In the rows, 128 means zero.
Each row of numbers belongs to one of the nodes below and depends on some of the facts about them. Some rows are named. Which node is each other row?

Facts:
baflufo -gradrir-> mubru; baple -gradrir-> replus; baple -gradrir-> mubru; boklomik -gradrir-> fugrek
brenenis -gradrir-> kigozar; breplodo -gradrir-> vafes; brifo -gradrir-> vafes; budredril -gradrir-> mokestir
budredril -gradrir-> plovan; buzel -gradrir-> sodrak; buzel -gradrir-> trepil; daklovi -gradrir-> palu
daskel -gradrir-> goken; deka -gradrir-> vistes; deske -gradrir-> klidrem; drapu -gradrir-> klidrem
drapu -gradrir-> vafes; drapu -gradrir-> plobrevi; drobruzuk -gradrir-> suskis; drubun -gradrir-> vafes
dupla -gradrir-> trepil; fedis -gradrir-> kefis; flabofo -gradrir-> drubun; fladris -gradrir-> drubun
flistul -gradrir-> fladris; flistul -gradrir-> mokestir; fodin -gradrir-> vafes; garu -gradrir-> kestor
goken -gradrir-> fugrek; goken -gradrir-> zekun; golos -gradrir-> ninugrim; gora -gradrir-> mokestir
gora -gradrir-> trikan; gresos -gradrir-> klidrem; gresos -gradrir-> trepil; groskin -gradrir-> vafes
grustir -gradrir-> zekun; guletrel -gradrir-> fodin; kefis -gradrir-> trepil; kefis -gradrir-> vistes
kestor -gradrir-> nafos; kigrir -gradrir-> babri; klebu -gradrir-> klidrem; klebu -gradrir-> skobrodril
klebu -gradrir-> nostik; klidrem -gradrir-> trepil; lasok -gradrir-> pludi; lasok -gradrir-> plobrevi
lize -gradrir-> fugrek; lize -gradrir-> mokestir; lodu -gradrir-> vafes; lodu -gradrir-> kestor
lotas -gradrir-> groskin; lutek -gradrir-> vistes; mazus -gradrir-> zekun; menos -gradrir-> pludi
mobris -gradrir-> vafes; mobris -gradrir-> drubun; moskek -gradrir-> vafes; moskek -gradrir-> nostik
mukagen -gradrir-> nafos; mukagen -gradrir-> menos; nagi -gradrir-> grustir; nagi -gradrir-> kana
nagi -gradrir-> drubun; ninugrim -gradrir-> klidrem; nostik -gradrir-> drubun; nupes -gradrir-> ritras
padatram -gradrir-> fugrek; padatram -gradrir-> fodin; pebas -gradrir-> plobrevi; pefas -gradrir-> vafes
pefas -gradrir-> tupu; pilak -gradrir-> gista; plaple -gradrir-> sodrak; plaple -gradrir-> pludi
pliskas -gradrir-> trikan; pliskas -gradrir-> vafil; ploboflo -gradrir-> trozul; plobrevi -gradrir-> fugrek
plobrevi -gradrir-> vafes; plobrevi -gradrir-> drubun; plome -gradrir-> vafes; pludi -gradrir-> vistes
pludi -gradrir-> plobrevi; ragro -gradrir-> flabofo; ragro -gradrir-> kefis; ravepu -gradrir-> mubru
ravepu -gradrir-> plome; ritras -gradrir-> vafes; robrak -gradrir-> stafek; ruruku -gradrir-> nostik
skufun -gradrir-> stifles; sodrak -gradrir-> vafes; stafek -gradrir-> nafos; stafek -gradrir-> suskis
stafek -gradrir-> vafil; stifles -gradrir-> vafil; suskis -gradrir-> fugrek; toges -gradrir-> sodrak
toges -gradrir-> lize; trastuk -gradrir-> mobris; trepil -gradrir-> nostik; trikan -gradrir-> klidrem
trikan -gradrir-> vafes; trikan -gradrir-> vafil; tritrun -gradrir-> fladris; tritrun -gradrir-> drubun
trozul -gradrir-> vafes; trozul -gradrir-> mukagen; truvik -gradrir-> fugrek; truvik -gradrir-> vafes
tuplo -gradrir-> fladris; tuplo -gradrir-> kefis; tupu -gradrir-> vafes; tusuk -gradrir-> vafes
tusuk -gradrir-> suskis; vafil -gradrir-> vafes; vafil -gradrir-> flabofo; veros -gradrir-> sodrak
veros -gradrir-> totror; veros -gradrir-> plome; vopu -gradrir-> flabofo; vopu -gradrir-> garu
votrem -gradrir-> plefim; voze -gradrir-> trepil; voze -gradrir-> drerek; zanuk -gradrir-> tredras
zutik -gradrir-> vafes; babri -lekel-> ninugrim; babri -lekel-> flastel; babri -lekel-> domeki
baras -lekel-> palu; brifo -lekel-> kitil; budredril -lekel-> dalimun; dabu -lekel-> nipu
dabu -lekel-> groskin; dalimun -lekel-> goken; deske -lekel-> ninugrim; deske -lekel-> lodu
deske -lekel-> feskitru; drarulom -lekel-> rozu; feskitru -lekel-> ploboflo; fitrim -lekel-> drerek
flistul -lekel-> ploboflo; foplosis -lekel-> rozu; foplosis -lekel-> goken; gima -lekel-> domeki
gista -lekel-> drarulom; goken -lekel-> lodu; goken -lekel-> ploboflo; goken -lekel-> feskitru
golos -lekel-> veros; grekles -lekel-> baras; grelun -lekel-> zaleflan; grelun -lekel-> skabitin
gresos -lekel-> brofol; gresos -lekel-> skobrodril; gresos -lekel-> rozu; grustir -lekel-> zekun
kana -lekel-> foplosis; kana -lekel-> zekun; klebu -lekel-> domeki; lotas -lekel-> rozu
lotas -lekel-> kana; lotro -lekel-> palu; lotro -lekel-> ruruku; mazus -lekel-> trozul
menos -lekel-> vistes; menos -lekel-> pilak; menos -lekel-> golos; mobris -lekel-> drarulom
mobris -lekel-> flistul; mobris -lekel-> lotro; mokestir -lekel-> ninugrim; mokestir -lekel-> babri
morul -lekel-> sagrir; mubru -lekel-> ploboflo; nabru -lekel-> suplal; nabru -lekel-> kluflo
nafos -lekel-> trekla; nasuplom -lekel-> zaleflan; nasuplom -lekel-> subro; ninugrim -lekel-> lodu
nipu -lekel-> babri; pilak -lekel-> lokluklim; plaple -lekel-> mokestir; plazus -lekel-> ragro
plazus -lekel-> drerek; plazus -lekel-> skabitin; pligrun -lekel-> klobral; pligrun -lekel-> plaple
pligrun -lekel-> subro; ristebel -lekel-> plazus; ritras -lekel-> sabuplem; rozoruk -lekel-> kluflo
rozu -lekel-> skobrodril; sabuplem -lekel-> breplodo; sabuplem -lekel-> feskitru; sagrir -lekel-> skabitin
skabitin -lekel-> ninugrim; skobrodril -lekel-> ninugrim; skovak -lekel-> nabru; skovak -lekel-> goken
stipan -lekel-> foplosis; stuga -lekel-> foplosis; stuga -lekel-> drapu; subro -lekel-> trekla
suskis -lekel-> feskitru; toges -lekel-> kana; totror -lekel-> sabuplem; totror -lekel-> subro
totror -lekel-> zosek; totror -lekel-> golos; trekla -lekel-> klebu; trekla -lekel-> ruruku
trekla -lekel-> groskin; trotrus -lekel-> pilak; trotrus -lekel-> nasuplom; trozul -lekel-> stafek
trozul -lekel-> drerek; trozul -lekel-> kana; tuplo -lekel-> drarulom; tusuk -lekel-> ristebel
tusuk -lekel-> lotas; veros -lekel-> klebu; veros -lekel-> domeki; vikola -lekel-> trekla
zaleflan -lekel-> dalimun; zekun -lekel-> ninugrim; zekun -lekel-> goken; zekun -lekel-> suplal
zolar -lekel-> lokluklim; zosek -lekel-> zolar

Some nodes and their rows:
votrem: [113 106 124 136 131 115 107  99 123 162  99 156 132 134 125 104 150  95
  87  95 128 105 114 119 116 132  98 128 153 122 152 122 116 161 158 133
 141 142 110 149  95 104 129 151  59 182 108]
nostik: [113  83 147 128 140 120 115 131 141 160 107 166 103 108 107 131 161 117
  32  80 112  93 115 120 100 141  91  94 136  99 168 146 115 208 157 157
 160 137 121 122  91 121 139 143  29 209 131]
zaleflan: [108 105 140 147 110 109 134 109 134 155  90 181  97 124  99 133 142 102
 133  98 146 126 112 129 133 126  95 116 138 107 136 111 139 119 159 174
 157 137 110 177 144  98 128 125  93 173 108]
kefis: [113  92 124 176 135 128  66 109 135 177  87 167 155 127 107 118 187 100
  79 100 129 134 114 111 130 109 119 131 148  98 122 141 110 164 161 148
 128 129 110 158  56 114 132 146  37 176 105]
baflufo: [111 103 123 133 133 119 102  94 125 159  98 158 135 133 127 105 151  95
  83  95 126 108 119 119 119 130  99 133 153 118 152 122 116 162 157 145
 136 142 108 145  94 106 129 152  60 181 105]
mubru: [115  89 132 129 115 101 127  89 136 168 132 179 113 142  89 106 164  79
 130  88 123 120 115 124 144 123 103 128 121 121 110 100 129 174 160 141
 153 135 108 177 158 108 129 141  93 173 133]
buzel: [110  91 127 160 134 118  79 103 137 172  93 161 145 133 111 105 160  90
  83  91 135 131 116 118 120 117 108 119 152 113 136 136 117 154 156 121
 130 143 117 154  80 116 129 136  39 182 107]
deka: [117 108 122 152 134 123  92 107 117 169  93 153 143 129 119 121 177 112
  76 109 122 113 111 113 129 112 110 139 153 112 131 126 116 165 168 154
 138 126 103 158  71 101 128 167  49 171 101]
garu: [111 104 121 129 135 121  98  94 123 154  95 165 137 133 131  93 143  85
  88  96 129  98 124 118 120 134 101 145 158 114 165 116 113 170 154 156
 131 137 100 143  88 107 131 155  65 184 102]
mokestir: [107  77 131 143 109 125 131 102 126 156 103 161 106 156 107 115 155  87
 123  71 136 113 108 116 134 123  91 118 151 115 140  89 128 130 161 120
 145 135 110 177 161  89 132 118  66 207 118]
gora: [113 107 121 131 136 114 116  97 119 156 106 150 137 138 123  97 142  92
  85  92 132 106 115 119 113 135  98 136 162 128 153 113 124 150 158 130
 145 151 117 141  88 107 124 154  57 183 107]
tritrun: [115  99 139 121 141 119 121 120 130 155 107 160 110 115 116 125 157 117
  46  88 109  92 115 118 105 142  94 115 145 108 164 127 115 196 162 163
 157 137 114 128 100 110 135 158  45 201 122]
klobral: [104  95 135 144 118 119 120 103 120 167 103 169 103 139 115 128 137  97
 113  99 128 128 107 124 128 123  89 112 148 106 148 100 121 117 162 171
 147 135 104 167 157  95 127 114  74 195 111]
veflen: [108  98 123 132 113 108 117  95 120 176 107 153 112 140 116 125 141 101
 114  98 117 134 107 126 115 124  95 116 132 113 143 105 116 152 156 146
 139 138 113 170 139 100 129 133  72 171 124]
toges: [112  89 125 133 120 117 118 116 141 139 129 167 146 159 114 103 184 101
 106  73 143 107 107 107 122 129 117 132 140 121 152 126 133 176 168  95
 130 133 119 142  68  99 121 147  82 179 110]
drerek: [102 110 124 144  94 113 149 130 128 139 104 182 117 140 124 155 136 135
 118  98 145 162 108 135 104 126 108 103 139  77 159 113 144 114 158 173
 131 137 128 167  95 100 126 114 101 161  95]
brofol: [105  91 123 123 111 110 139 116 125 152 145 169 120 161 121 133 163 103
 105  93 117 148 108 126 116 124 110 111 131  90 143 100 123 142 165 146
 136 132 119 162 134 102 121 115  87 185 125]
beme: [108  96 125 128 111 108 118  96 123 178 104 155 115 140 118 127 138 102
 111  93 116 134 107 126 115 124  95 117 133 117 141 104 115 154 156 148
 138 140 111 166 130 100 129 133  69 170 130]

Which node is each row?
No name comes twice in this set of rows, the named rows included.
[118  67 128 174 132 110 113 126 157 170 151 162 157 173  86  86 178  77
 112  51 145 140  97 108 117 121 120 130 134 126 159 124 130 163 165  72
 141 147 150 136  59 116 114 122  32 199 112]	gresos
[108  81 145 145 126 112  91  98 141 185 122 172 103 139  81 105 154  81
 155  90 122 103  86 110 144 130  93 119 124 146 176 102 105 154 172 149
 154 131  91 161 163  86 125 116  75 187 135]	totror
[107  67 133 176 132 120  74 118 154 179  89 172 145 132  99 108 168  82
  71  81 135 144 117 118 115 118 109  95 146 101 139 154 115 157 149 117
 134 146 132 144  68 128 136 116  22 193 115]	trepil
[106 103 130 154  95 115 152 118 132 143  85 181 104 134 113 143 141 123
 132  87 156 138 115 130 120 121  98 119 138  90 140 104 153 116 157 165
 146 139 123 182 122  96 134 122  91 171 101]	skabitin
[129 137 118 154 141 123  99 114  97 172 101 136 156 124 115 135 197 136
  67 121 122 111  97 107 131 104 121 160 157 116 103 117 111 155 185 160
 159 119 107 161  48  89 111 197  42 159  89]	pludi
[103  80 128 140 116 127 126 110 119 154  97 162 103 155 130 126 150  90
 103  85 129 131 115 121 127 116  92 116 156  92 137  94 122 109 159 156
 145 130 107 177 155  93 130 111  61 212 113]	flastel
[116  73 130 111 105 104 126  93 148 170 113 169 110 155  94 108 179  74
 133  71 137 116 112 118 134 121 108 136 117 132  95 108 134 171 158 116
 161 135 112 188 150  96 130 136  86 175 145]	skovak
[114 102 135 128 136 118 117 112 125 157 105 158 118 121 116 119 154 107
  55  90 118  96 115 119 110 137  94 114 147 109 162 127 119 186 159 150
 152 140 115 134  93 110 133 152  49 196 118]	nagi
[107  99 125 147 109 120 115 116 141 137 113 165 141 145 110 110 162 113
 115  77 146 107 109 111 117 136 107 113 150 119 173 124 135 178 161  96
 121 136 118 138  59 100 128 145  84 173 106]	mazus
[108  84 128 114 108 103 147 116 136 149 148 174 121 166 109 127 175  95
 115  84 124 143 107 122 121 127 119 119 120  97 129 109 129 158 168 133
 144 130 117 163 126  99 118 120 107 178 135]	foplosis

The same nodes again, as new rows of numbers:
Some rows with their names:
nostik: [129  66 140 171 156 141 148 107  96 170  92 137 113 139 148 145 128 144
   8 170 112 161  82 112 184  97 135 143 128]
luflas: [ 93 146 126 147 125 115 124 128 136 117 131 135 119 122 145 129 121 113
 151 123 135 115 138 110 128 130 153 118 135]
fabe: [ 97 147 127 150 124 116 126 133 134 118 122 136 120 121 141 127 124 111
 150 124 133 117 131 113 129 131 153 120 133]
brenenis: [147 121 132 109 132 138 139 130 134 143 131 131 122 132 123 135 133 129
 120 123 123 140 132 126 138 120 137 128 128]
sabuplem: [120 154 110 150 151  96 121 143 128 108 134 123 125 134 152 121 120 127
 140 124 128 115 132 111 122 133 137 125 117]
dabu: [104 144 129 164 119 118 132 119 121 117 125 114 119 122 121 126 124 126
 180 116 126 124 115 100 141 150 130 121 123]
vikola: [102 155 128 161 116 115 127 118 122 114 114 108 119 126 128 129 130 116
 171 113 120 124 108  96 135 152 132 131 121]
trekla: [110 153 129 159 113 109 120 125 126 120 112 110 124 128 130 126 141 113
 171 118 113 116 116  90 135 154 135 138 125]
padatram: [102 126 157  75 142 149 142 124 138 134 148 132 134 142 134 114 148 131
 107 125 131 127 125 125 176 124  95 110 117]
pefas: [145  91 159  99 109 136 128 112 110 124 106 121 168 113 126 129 128 148
 104 113 129 112 110 172  75 124 123 127 144]
zolar: [111 161 119 147 118 112 109 158 130 101 129 138 123 123 169 136 141 126
 145 121 148 138 109 110 128 130 140 118 133]
grodrar: [ 95 148 129 145 124 115 128 130 137 115 128 136 123 126 141 129 124 108
 147 122 136 115 134 109 126 132 149 120 133]
nagi: [131  91 132 135 136 137 140 112 118 158 116 143 124 134 135 141 129 138
  69 132 117 154 111 115 164 116 133 129 122]
voze: [157 136 137 112 144 158 156 139 123 136 131 102 114 123 126 133 134 109
 117 173 127 133 118 144 137 100 142 148 135]
nabru: [104 135 124 158 145 108 130 133 134 112 140 134 121 127 130 119 109 130
 157 131 132 115 146 126 132 135 142 111 128]
pilak: [169 137 119 105 122 135 118 158 125 133 132 137 126 132 154 141 151 140
 112 131 138 165 108 129 135 123 124 132 126]
baflufo: [151 125 136 105 130 139 138 137 137 142 132 136 123 133 122 140 132 130
 123 123 123 151 132 135 144 121 146 129 126]
budredril: [151 120 125 105 154 134 141 125 127 134 148 127 125 142 129 128 116 148
 123 123 126 154 133 130 139 127 109 125 111]

Name these rows:
No name comes twice in this set of rows, the named rows included.
[133  71 136 138 122 126 133  75  92 144  82 115 156 133 114 131 102 182
  24 103 119 125  68 139  92 120  91 151 121]	mobris
[ 98 133 123 162 133 120 122 138 131 109 136 131 116 124 116 117 127 130
 174 128 139 127 144 117 156 156 115 115 122]	mokestir
[ 99 103 157 135  97 109 112 109 108  93  93 121 185 104 138 115 116 142
 125 107 141  71 106 172  37 133 130 115 154]	vafes
[122  35 151 143 119 129 123  75  79 159  66 138 177 117 143 135 122 172
   7 126 121 122  81 153  89 116 105 123 143]	drubun
[114 138 129 166 119 112 104 154 128 122 121 123 124 115 122 122 159 116
 161 135 121 108 144 115 156 165 138 130 137]	domeki
[145  85 156 114 120 139 140 116 104 129  98 115 157 119 128 128 128 140
  82 136 127 117  99 169  86 109 131 138 142]	moskek
[ 98 142 107 159 128 112 105 140 143 104 128 145 119 136 118 116 111 117
 137 138 138 117 146 122 132 128 128 134 120]	kana
[157 128 125 107 133 148 133 126 137 125 140 133 123 142  99 126 117 140
 118 140 133 145 125 146 137 117 118 131 114]	toges
[133  90 145  94 108 150 121 104 119 111 115 127 165 139  98 120 111 153
 117 121 141 136 108 169  86 117  93 129 125]	tusuk
[145  85 102  96 118 132 134 126 144 168 139 137 117 129 137 154 127 121
 159  78 129 200 176 137 109 132 109 156 132]	stifles

Now the same nodes, written a new way:
Named rows:
moskek: [134  82 123 121 148 158 142 116 124  81 123 143 122 155 150 142  98 106
 116 133 144 132 171 154 120 119 138]
lize: [130  98 135 141 139 117 175  95 123 138 107 140 119 125 119 127  63 115
 115 111 139 134 159 116 188 153 119]
plaple: [135 131  93  91 148 122 127 125 109 109  70 112 118 132 150 140  99  95
 127 162 140 114 135 147 104 143 125]
sodrak: [149 131 133 127 122 118 125  89 137  81 136 128 121 107 125 104  99 121
 135 106 149 109 172 100 128 117 118]
dalimun: [111 192 113 138  80 137 136 173 133  54 164  84 143 170 105 142 137 160
 127 107  97 115  79 172 150 149 140]
nakler: [118 130 150 146 118 117 130 126 127 160 153 121 129 146 119 131 164 140
 124 107 106 139  98 131 153 116 125]
ristebel: [125 157 131 125 122 138  78 147 117 178 129 123 123 110 129 133 175 149
 121 160 107 137  89 114 139 139 133]
gima: [135 172  89 166 106  98 157 170 149 200 158 148 138 137 109 128 143 135
  92 170 115 168  84 124 107 123 146]
truvik: [123 101 130 109 155 152 160 124 123  94  92 150 117 154 133 140  72 102
 125 125 156 140 167 140 162 132 132]
zolar: [132 149 133 127 124 147  74 147 109 178 135 127 120 102 126 135 180 151
 115 175 116 140  90 100 142 136 134]
totror: [152 132 103 101 118 132  95 114 137  87  89 136 125  73 117  99 130 126
 134 163 148  94 129 122 131 130 109]
skobrodril: [122 139  39 120 151  94  53 127 158 159 190 116 131 110 159  90 151 134
 151  87 128 110 204 129  45 134 135]
sagrir: [127 171 112  99 135 128  57 152 112 193 153 118 116 118 138 131 180 153
 132 159 102 129  98 119 155 138 126]
tritrun: [130  82 131 127 145 145 159 107 124  95 108 138 125 149 145 143  86 107
 119 120 136 140 165 148 133 130 130]
stipan: [110 165 120 160 100 133 101 143 133 131 115 111 138 121 116 134 163 143
 128 124 109 133  89 134 122 140 148]
zivizok: [118 138 154 141 123 119 131 124 128 162 157 128 128 138 123 134 161 140
 130 111 102 138 102 127 149 112 132]
gista: [111 143 132 166 115 118  93 137 131 189 124 136 137  65 111 110 192 145
 134 130 116 122  92  99 101 131 139]
beme: [119 128 152 146 118 122 120 129 133 165 152 128 128 134 123 130 158 140
 129 110 105 140  99 125 149 116 128]

Rows to name:
No name comes twice in this set of rows, the named rows included.
[156 138  46 145 118 125 197 150 154 125  61 164 128 147 115 132  88  83
  66 223 155 170 113 169 109 126 148]	veros
[161  93  51 158 114 140 204 164 158 147 141 172 144 171 155 144  91  99
  70 209 132 181 145 174  43 128 154]	klebu
[127 142 134 127 131 154  74 154 108 180 129 130 123 125 130 151 183 143
 109 191 107 145  84 122 159 135 135]	pilak
[106 130 113 174 127 182  80 111 135  85  34 140 128  85 121 136 133  96
 126 146 171 116 151 124  78 143 170]	lotas
[133 136 120 114 158 103 156 157 122  88 133 128 135  89  87 115  97 144
 133 147 169  97 160  91 129 146 119]	suskis
[129 123 142 133 137 148 148 119 121  98 144 148 120 149 137 138 111 109
 121 133 143 118 160 145 133 118 135]	skufun
[131  11  97 147 167 105 166 128  95 110 150 114 138  93  91 152  98 129
  76 168 135 103 164 135 124 159 133]	flistul
[105  93  90  89 174 110 199 208 132  22 122  86 153 153  72 141  72 160
 128 120 159 115 136 128 132 163 137]	goken
[140 120 142 118 139 127 163 109 129  83 113 132 125 125 131 115  76 116
 148 109 157 124 164 106 124 128 123]	plobrevi
[131  87  50  97 168 113 101 146 125 111 204 101 130 153 152 136 136 130
 118 122 120 110 190 176  60 139 132]	deske
[146 151 148 125 128 100 153 106 146 113 131 143 129  85 108  78  66 148
 164  84 171 121 177  53 156 134 106]	fugrek
[140  92 133 134 132 149 131 103 128  95 156 148 123 132 139 123  97 113
 121 122 142 114 188 141 117 125 132]	trikan
[126 159 120 111 122 133  74 153 122 170 151 122 123 120 133 134 169 151
 133 148 108 132  96 132 150 137 121]	grelun
[133  92 151 122 166 116 175 141  96  59 149 125 128 123  94 155 110 116
 106 150 149  97 147 141 107 113 132]	ploboflo

Now the same nodes, written a new way:
Some nodes and their rows:
ragro: [114  86 118 190  77 171 108 153  99  92 195 119 160]
padatram: [133 126 125 110 135 140  77 138 125  87 127 114 184]
truvik: [124 123 126 121 136 153  71 127 129  76 118 124 190]
budredril: [139 107 108 148 115 109 125 156 114 146 134 130 178]
ravepu: [181 118 140 110 134 120 127  82 106  30 147 138 152]
golos: [108 102 143 157 122 124 137 151 131 116 178 206 149]
trepil: [ 89 160 130 183  90 186 162  98  59  90 139 200 124]
fodin: [124 149 145 124 128 183 107 120 119  93 107 135 153]
breplodo: [126 108 136 152 126 135 100  96 175  83 134 145 166]
grustir: [103 132 125 137 103 132 129 133 100 193 116 100 163]
mazus: [128 119 138 136 117 121 103 176  72 163 122  84 165]
drarulom: [139 108 126 135 135 146 129 133 115 140 151 126  84]
lokluklim: [151 133 158 136 107 126 122 146 143 151 176 159 109]
rozoruk: [154 111 117 109 104 151 169 133 116 153 141 131 129]
trotrus: [145 144 144 139 108 131 171 171 143 141 162 143 129]
gima: [123 121 149 116 119 145 174 140 122 140 176 131 132]
kitil: [163 125 135 110 110 171 127 148  93 130 166 146 117]
mubru: [168 170 154 144 119 136 197  48 123 104 105 127  91]

Rows to name:
No name comes twice in this set of rows, the named rows included.
[131 121 126 111 122 172  88 151 134  93 128 119 161]	drobruzuk
[108  77 137 178 118 171 147 100  92 148 156 183 134]	ninugrim
[116 124 128 134  93 208 122 157 160  80 149 126 129]	garu
[117 135 116 134 104 153  90 124 101  76 147 125 166]	pebas
[123 115 122 148 108 120 135  81 120  71 189 100 183]	plaple
[151 117 136 123 127 160 102 132 131  57 132 142 158]	nupes
[118  94 115 136 123 181  97 164 131  66 141 163 165]	pliskas
[100  66 117 154 120 132  96 103 105  62 132 143 166]	drapu
[109 126 105 137 107 153  92 152  92  96 158 137 184]	tritrun
[ 78 101 140 175 114 175 158 104  84 128 127 175 115]	skobrodril
[130 115 116 149 109 133 122 112  79  42 162 171 172]	buzel
[127 107 125 116 108 202 105 166 160  82 140 130 151]	robrak
[ 87 114 113 173 153 150 113 120 104 102 176 174 143]	ruruku
[127 131 156 117 120 173 187 116 121 160 166 135 117]	babri
[180 156 154 117 124 153 163  83  88  88 135 144 102]	replus

